Here is a tiny trained network, its code and every weight. The questions are about switching its units off for an input and a target symbol, where a switched-off unit gives its printed mean instead of its output.

import numpy as np


def w(rows, s, z=0):
    codes = np.array(rows[::2]) - 128.0
    scale = np.full(codes.shape[1], s)
    scale[-1] = z or s
    return codes * scale


def norm(h):
    return h / np.sqrt((h * h).mean(-1, keepdims=True) + 1e-5)


def f(y):
    return np.maximum(y, 0)


def softmax(a):
    e = np.exp(a - a.max(-1, keepdims=True))
    return e / e.sum(-1, keepdims=True)


def log_softmax(a):
    a = a - a.max(-1, keepdims=True)
    return a - np.log(np.exp(a).sum(-1, keepdims=True))


def net(x, mask):
    ids = ['αβγδεθστφψω'.index(c) for c in x.split()]
    T = len(ids)
    res = E[ids] + P[:T]
    q, k, v = (norm(res) @ M[0].T for M in (Q, K, V))
    z = softmax(np.where(np.tri(T) > 0, q @ k.T / 2**0.5, -1e9)) @ v
    res = res + np.where(mask[0], z, O[0][:, -1]) @ O[0][:, :-1]
    y = f(norm(res) @ A[0][:, :-1].T + A[0][:, -1])
    res = res + np.where(mask[1:17], y, B[0][:, -1]) @ B[0][:, :-1]
    return log_softmax(norm(res)[-1] @ U[:, :-1].T + U[:, -1])


Q, K, V, O, A, B = {}, {}, {}, {}, {}, {}
E = w([
[252,237,65,226],'α',
[148,130,196,135],'β',
[183,91,141,166],'γ',
[181,93,142,167],'δ',
[190,93,137,160],'ε',
[156,164,198,116],'θ',
[136,146,199,149],'σ',
[186,130,95,154],'τ',
[174,187,154,192],'φ',
[115,182,179,87],'ψ',
[150,131,172,186],'ω',
],0.011)
P = w([
[188,144,186,99],'0',
[86,235,64,51],'1',
[173,124,120,97],'2',
[79,218,82,75],'3',
[107,63,157,102],'4',
[113,254,139,120],'5',
[175,137,180,116],'6',
],0.0059)
Q[0] = w([
[112,174,50,179],'head 0',
[2,65,84,152],'head 0',
],0.0054)
K[0] = w([
[77,157,159,84],'head 0',
[239,254,92,51],'head 0',
],0.0072)
V[0] = w([
[152,92,93,2],'head 0',
[112,217,82,96],'head 0',
],0.0086)
O[0] = w([
[254,173,167,62,1],'head 0',
[176,176,192,249,62],'head 0',
],0.0073,0.0031)
A[0] = w([
[142,187,130,166,115],'neuron 0',
[182,63,143,169,117],'neuron 1',
[103,153,198,111,96],'neuron 2',
[86,138,175,117,176],'neuron 3',
[170,92,50,202,132],'neuron 4',
[134,183,80,144,4],'neuron 5',
[94,20,128,2,193],'neuron 6',
[155,79,156,198,155],'neuron 7',
[41,170,94,166,102],'neuron 8',
[114,105,176,144,204],'neuron 9',
[209,86,161,144,99],'neuron 10',
[125,95,209,115,125],'neuron 11',
[160,163,79,133,114],'neuron 12',
[81,179,37,121,129],'neuron 13',
[135,202,118,126,82],'neuron 14',
[219,143,77,98,62],'neuron 15',
],0.0097,0.0042)
B[0] = w([
[93,109,91,71,196],'neuron 0',
[35,196,221,133,180],'neuron 1',
[83,87,156,171,191],'neuron 2',
[110,117,71,126,208],'neuron 3',
[72,32,153,96,205],'neuron 4',
[152,43,224,79,145],'neuron 5',
[184,141,53,131,254],'neuron 6',
[88,145,92,89,201],'neuron 7',
[208,121,141,157,197],'neuron 8',
[138,94,137,71,210],'neuron 9',
[97,139,208,191,180],'neuron 10',
[96,128,161,120,195],'neuron 11',
[131,108,157,79,165],'neuron 12',
[121,99,182,254,181],'neuron 13',
[166,94,124,99,176],'neuron 14',
[93,172,105,74,172],'neuron 15',
],0.0066,0.006)
U = w([
[121,135,155,193,178],'α',
[179,63,167,62,119],'β',
[156,123,47,79,143],'γ',
[165,99,52,94,91],'δ',
[150,146,93,44,141],'ε',
[171,105,208,183,158],'θ',
[121,83,113,115,3],'σ',
[122,225,171,112,168],'τ',
[80,116,92,246,188],'φ',
[147,152,207,129,45],'ψ',
[117,56,5,156,49],'ω',
],0.012,0.004)

Each question gives the input, a string of symbols that net reads in full, and the target symbol t.
The units are the heads (2 rows each of Q, K, V and O) and the neurons (one row each of A and B). Each row of codes is followed by its name. A weight is (code - 128) times the scale printed after its matrix; where a second scale follows, it is the last column's (O, A, B and U).
mask holds one flag per unit, heads first, then neurons. A switched-off unit (its flag False) gives its mean, the last column of its rows in O or B, instead of its output. The means were averaged over made-up inputs and are rounded, as every weight is.
A unit's drop is (log p(t) with every unit on - log p(t) with that unit switched off) / (log p(t) with every unit on - log p(t) with every unit switched off).
The circuit of an input: a set's keep is (log p(t) with only the set's units on - log p(t) with every unit switched off) / (log p(t) with every unit on - log p(t) with every unit switched off). Starting from the 12 units with the biggest drops (on a tie, the unit counted first), units are removed one at a time, each time the one whose removal leaves the highest keep (on an exact tie, the one counted first), for as long as the keep stays at least 0.8.
circuit, biggest first: the units of the circuit, biggest drop first
top k neurons: the k neurons with the biggest drops, biggest first
drop of u: that unit's drop, to one decimal
input β τ ω ω θ, target ω: circuit, biggest first -> [neuron 6; head 0; neuron 3]
input φ β ω ε, target φ: circuit, biggest first -> [neuron 13]
input β ε α, target β: circuit, biggest first -> [neuron 5; neuron 4; neuron 12]
input ψ φ ω α ω ε δ, target ω: circuit, biggest first -> [head 0; neuron 6]
input ψ ε φ θ ε ε θ, target ε: circuit, biggest first -> [head 0; neuron 6]
input ω θ ε φ ε τ, target θ: circuit, biggest first -> [neuron 13; neuron 5]
input φ ω δ θ, target φ: circuit, biggest first -> [neuron 2; neuron 3; neuron 13; head 0]
input ω α δ φ θ ε, target θ: circuit, biggest first -> [head 0; neuron 13; neuron 5]
input γ ε γ β, target γ: top 2 neurons -> [neuron 6; neuron 4]
input δ α δ φ, target θ: circuit, biggest first -> [neuron 5; neuron 8]
input γ θ ω γ, target φ: top 2 neurons -> [neuron 13; neuron 9]
input φ τ β φ β ε α, target β: top 3 neurons -> [neuron 5; neuron 4; neuron 6]
input γ ψ φ τ ε τ, target β: top 2 neurons -> [neuron 5; neuron 13]
input ψ δ σ τ, target β: top neuron -> [neuron 5]
input ε ψ ε, target ε: top 2 neurons -> [neuron 15; neuron 6]
input τ θ ε β ε δ ε, target ε: top 3 neurons -> [neuron 6; neuron 1; neuron 15]
input γ τ ψ θ ε β, target ε: drop of head 0 -> 0.9
input ω ω θ, target ω: drop of neuron 2 -> 0.1
input ω α β, target ω: drop of head 0 -> 1.2
input α ε γ α β ε, target γ: top neuron -> [neuron 15]
